Here is a tiny trained network, its code and every weight. The questions are about switching its units off for an input and a target symbol, where a switched-off unit gives its printed mean instead of its output.

import numpy as np


def w(rows, s, z=0):
    codes = np.array(rows[::2]) - 128.0
    scale = np.full(codes.shape[1], s)
    scale[-1] = z or s
    return codes * scale


def f(y):
    return y / 2 * (1 + np.tanh(0.7978845608 * (y + 0.044715 * y**3)))


def softmax(a):
    e = np.exp(a - a.max(-1, keepdims=True))
    return e / e.sum(-1, keepdims=True)


def log_softmax(a):
    a = a - a.max(-1, keepdims=True)
    return a - np.log(np.exp(a).sum(-1, keepdims=True))


def net(x, mask):
    ids = ['αβγδζηθλμπτφω'.index(c) for c in x.split()]
    T = len(ids)
    res = E[ids] + P[:T]
    u = 0
    for l in range(3):
        r = res
        for j in range(3):
            rows = slice(2 * j, 2 * j + 2)
            q, k, v = (r @ M[l][rows].T for M in (Q, K, V))
            z = softmax(np.where(np.tri(T) > 0, q @ k.T / 2**0.5, -1e9)) @ v
            o = O[l][rows]
            res = res + np.where(mask[u + j], z, o[:, -1]) @ o[:, :-1]
        u += 3
        y = f(res @ A[l][:, :-1].T + A[l][:, -1])
        res = res + np.where(mask[u : u + 8], y, B[l][:, -1]) @ B[l][:, :-1]
        u += 8
    return log_softmax(res[-1] @ U[:, :-1].T + U[:, -1])


Q, K, V, O, A, B = {}, {}, {}, {}, {}, {}
E = w([
[105,159,207,162,119],'α',
[127,232,191,32,74],'β',
[138,184,142,204,183],'γ',
[233,252,153,179,107],'δ',
[70,190,101,80,148],'ζ',
[173,28,174,129,146],'η',
[237,125,177,162,110],'θ',
[99,181,187,115,83],'λ',
[171,203,104,163,203],'μ',
[24,68,188,74,145],'π',
[62,177,67,188,113],'τ',
[85,18,108,9,181],'φ',
[88,85,30,106,151],'ω',
],0.014)
P = w([
[126,144,219,158,255],'0',
[111,147,193,149,232],'1',
[106,149,171,157,210],'2',
[105,145,158,157,169],'3',
[105,145,149,157,143],'4',
[107,143,142,164,116],'5',
[112,146,132,163,98],'6',
[115,144,126,167,77],'7',
[120,151,122,146,65],'8',
[129,151,130,126,69],'9',
[136,155,137,86,96],'10',
],0.0088)
Q[0] = w([
[75,169,95,130,148],'0.h1',
[75,150,90,180,209],'0.h1',
[99,244,184,40,52],'0.h2',
[43,199,34,255,155],'0.h2',
[42,124,52,188,123],'0.h3',
[100,216,68,206,174],'0.h3',
],0.0092)
K[0] = w([
[128,130,91,72,76],'0.h1',
[133,79,90,131,147],'0.h1',
[122,211,163,65,109],'0.h2',
[94,90,65,182,2],'0.h2',
[92,136,37,221,171],'0.h3',
[127,151,37,148,43],'0.h3',
],0.012)
V[0] = w([
[93,169,190,134,122],'0.h1',
[128,162,107,1,82],'0.h1',
[129,80,118,208,96],'0.h2',
[146,190,58,68,60],'0.h2',
[109,35,135,150,78],'0.h3',
[132,146,54,156,131],'0.h3',
],0.0076)
O[0] = w([
[135,111,130,2,120,240],'0.h1',
[105,110,37,100,68,3],'0.h1',
[139,128,111,2,189,98],'0.h2',
[109,131,162,100,232,28],'0.h2',
[78,133,186,155,151,46],'0.h3',
[107,164,115,84,193,85],'0.h3',
],0.0065,0.0048)
A[0] = w([
[120,130,188,78,18,171],'0.n1',
[98,80,46,117,101,40],'0.n2',
[133,126,168,119,235,108],'0.n3',
[136,1,128,95,131,99],'0.n4',
[62,181,184,107,144,69],'0.n5',
[94,174,11,188,148,39],'0.n6',
[83,83,19,183,186,2],'0.n7',
[110,118,179,191,196,87],'0.n8',
],0.0078,0.0081)
B[0] = w([
[85,110,95,198,164,254],'0.n1',
[192,99,108,64,233,116],'0.n2',
[1,136,119,138,55,133],'0.n3',
[112,7,155,213,169,132],'0.n4',
[119,85,210,219,185,137],'0.n5',
[178,125,203,85,190,129],'0.n6',
[224,208,140,204,55,123],'0.n7',
[151,119,44,43,82,138],'0.n8',
],0.0082,0.0065)
Q[1] = w([
[136,118,127,139,108],'1.h1',
[140,123,86,122,19],'1.h1',
[215,96,87,173,171],'1.h2',
[130,116,1,155,217],'1.h2',
[131,143,209,65,42],'1.h3',
[124,109,174,159,124],'1.h3',
],0.015)
K[1] = w([
[136,111,154,124,104],'1.h1',
[199,164,217,127,181],'1.h1',
[209,55,114,44,12],'1.h2',
[141,94,49,56,236],'1.h2',
[99,172,152,1,122],'1.h3',
[116,111,206,56,59],'1.h3',
],0.0097)
V[1] = w([
[97,163,150,109,131],'1.h1',
[139,201,230,128,106],'1.h1',
[94,122,120,107,40],'1.h2',
[124,154,132,123,91],'1.h2',
[116,136,79,212,126],'1.h3',
[111,128,183,2,70],'1.h3',
],0.0081)
O[1] = w([
[144,136,157,129,117,151],'1.h1',
[128,153,153,27,165,255],'1.h1',
[105,156,137,160,159,98],'1.h2',
[146,115,188,132,156,136],'1.h2',
[139,159,154,51,145,184],'1.h3',
[102,130,111,254,115,31],'1.h3',
],0.0083,0.0045)
A[1] = w([
[61,110,190,21,90,163],'1.n1',
[44,133,146,112,19,129],'1.n2',
[200,210,146,102,2,88],'1.n3',
[183,115,151,125,132,33],'1.n4',
[186,121,207,199,166,48],'1.n5',
[45,91,87,91,176,178],'1.n6',
[135,156,22,162,107,183],'1.n7',
[161,68,61,87,108,2],'1.n8',
],0.01,0.0084)
B[1] = w([
[78,114,64,184,173,254],'1.n1',
[115,158,47,128,243,151],'1.n2',
[119,118,88,172,251,177],'1.n3',
[153,112,60,189,53,117],'1.n4',
[107,140,1,100,120,148],'1.n5',
[174,108,28,90,28,178],'1.n6',
[230,228,122,92,26,127],'1.n7',
[71,218,112,153,174,124],'1.n8',
],0.0091,0.0076)
Q[2] = w([
[130,112,148,192,205],'2.h1',
[124,179,110,68,116],'2.h1',
[246,32,129,164,86],'2.h2',
[156,181,139,90,158],'2.h2',
[126,143,119,75,178],'2.h3',
[118,166,165,55,89],'2.h3',
],0.013)
K[2] = w([
[141,120,223,221,175],'2.h1',
[75,191,19,87,134],'2.h1',
[57,58,50,10,16],'2.h2',
[160,197,92,105,182],'2.h2',
[80,133,69,61,151],'2.h3',
[161,103,30,42,135],'2.h3',
],0.011)
V[2] = w([
[146,184,144,155,89],'2.h1',
[145,128,122,196,154],'2.h1',
[117,118,121,93,127],'2.h2',
[127,131,150,109,119],'2.h2',
[144,168,143,255,95],'2.h3',
[120,110,110,227,146],'2.h3',
],0.009)
O[2] = w([
[51,72,144,83,162,3],'2.h1',
[121,120,129,213,253,189],'2.h1',
[126,114,142,71,71,116],'2.h2',
[127,145,149,145,124,60],'2.h2',
[95,123,121,105,170,29],'2.h3',
[127,168,91,156,221,198],'2.h3',
],0.0058,0.0028)
A[2] = w([
[97,149,218,132,70,153],'2.n1',
[80,136,203,122,197,176],'2.n2',
[112,154,150,63,133,106],'2.n3',
[102,112,212,143,129,2],'2.n4',
[190,126,217,19,157,112],'2.n5',
[98,248,57,129,46,39],'2.n6',
[73,240,105,155,198,32],'2.n7',
[133,213,254,110,197,60],'2.n8',
],0.0097,0.0072)
B[2] = w([
[212,41,108,29,41,121],'2.n1',
[106,161,106,185,92,244],'2.n2',
[1,110,103,123,125,129],'2.n3',
[159,154,82,104,89,117],'2.n4',
[111,187,55,112,107,130],'2.n5',
[120,118,216,135,155,180],'2.n6',
[162,119,138,75,79,255],'2.n7',
[175,59,112,180,72,205],'2.n8',
],0.012,0.0091)
U = w([
[95,138,153,219,58,147],'α',
[135,230,44,96,115,120],'β',
[141,133,121,116,118,131],'γ',
[212,125,116,116,98,74],'δ',
[52,158,196,102,177,255],'ζ',
[143,2,205,143,142,135],'η',
[166,155,144,163,237,142],'θ',
[164,94,173,74,66,150],'λ',
[177,143,215,127,123,108],'μ',
[78,110,79,141,165,100],'π',
[148,121,130,119,121,110],'τ',
[148,79,78,104,87,90],'φ',
[142,123,128,120,121,104],'ω',
],0.013,0.01)

Each question gives the input, a string of symbols that net reads in full, and the target symbol t.
The units are the heads (2 rows each of Q, K, V and O) and the neurons (one row each of A and B). Each row of codes is followed by its name. A weight is (code - 128) times the scale printed after its matrix; where a second scale follows, it is the last column's (O, A, B and U).
mask holds one flag per unit, layer by layer, with each layer's heads first. A switched-off unit (its flag False) gives its mean, the last column of its rows in O or B, instead of its output. The means were averaged over made-up inputs and are rounded, as every weight is.
A unit's drop is (log p(t) with every unit on - log p(t) with that unit switched off) / (log p(t) with every unit on - log p(t) with every unit switched off).
The circuit of an input: a set's keep is (log p(t) with only the set's units on - log p(t) with every unit switched off) / (log p(t) with every unit on - log p(t) with every unit switched off). Starting from the 12 units with the biggest drops (on a tie, the unit counted first), units are removed one at a time, each time the one whose removal leaves the highest keep (on an exact tie, the one counted first), for as long as the keep stays at least 0.8.
circuit, biggest first: the units of the circuit, biggest drop first
top k neurons: the k neurons with the biggest drops, biggest first
top k neurons in layer l: the k neurons of layer l with the biggest drops, biggest first
input τ τ μ θ θ α μ τ θ θ λ, target α: top 2 neurons in layer 1 -> (1.n6; 1.n5)
input λ ω τ π α α δ λ, target β: circuit, biggest first -> (1.n2)
input α α γ, target α: circuit, biggest first -> (2.n8; 0.h1; 2.n2)
input α α ζ λ γ δ ω, target λ: top 2 neurons -> (1.n6; 2.n6)
input φ β α ω ζ θ θ β, target β: top 3 neurons -> (1.n2; 2.n7; 1.n3)
input γ θ θ η θ α α γ α α ω, target λ: circuit, biggest first -> (2.n6; 1.n6; 2.h1; 1.n7)
input α π α, target α: circuit, biggest first -> (1.n6; 2.n2; 2.n8)
input α α η α φ α τ, target μ: circuit, biggest first -> (2.n6; 1.n6; 1.n7; 2.h1)
input β α γ, target α: circuit, biggest first -> (1.n6; 2.n8; 2.n2)
input τ θ η β α γ μ μ μ θ ζ, target ζ: circuit, biggest first -> (2.n6; 2.n8; 2.h1)
input θ τ ω α γ α τ τ β, target α: circuit, biggest first -> (0.h2; 0.n5; 2.n2; 2.n8)
input ζ ω μ λ α α μ, target β: top 2 neurons -> (2.n5; 1.n1)
input η α τ, target ζ: top 4 neurons -> (2.n6; 2.n8; 1.n3; 1.n6)
input τ ζ φ, target φ: circuit, biggest first -> (1.n6)
input μ θ α, target α: top 3 neurons -> (2.n2; 1.n6; 2.n8)
input α π γ, target δ: top 2 neurons in layer 2 -> (2.n8; 2.n7)
input β ω τ, target λ: top 3 neurons -> (2.n1; 1.n1; 1.n3)
input θ α ω α γ, target λ: top 2 neurons -> (2.n1; 1.n1)
input α α π α ω ω α μ, target λ: top 2 neurons -> (2.n1; 1.n1)
input β θ α ω γ ω θ α δ, target δ: top 2 neurons -> (1.n3; 2.n7)
input τ π λ, target α: top 3 neurons -> (2.n2; 1.n6; 2.n8)
input η τ α γ, target ζ: top 2 neurons -> (0.n3; 0.n8)
input α δ ω α τ, target λ: top 2 neurons in layer 2 -> (2.n1; 2.n2)
input η γ τ δ, target δ: top 2 neurons -> (2.n8; 2.n7)
input γ α α γ β α φ τ, target μ: top 2 neurons -> (2.n6; 0.n6)
input θ θ β φ γ, target μ: top 2 neurons in layer 2 -> (2.n6; 2.n2)
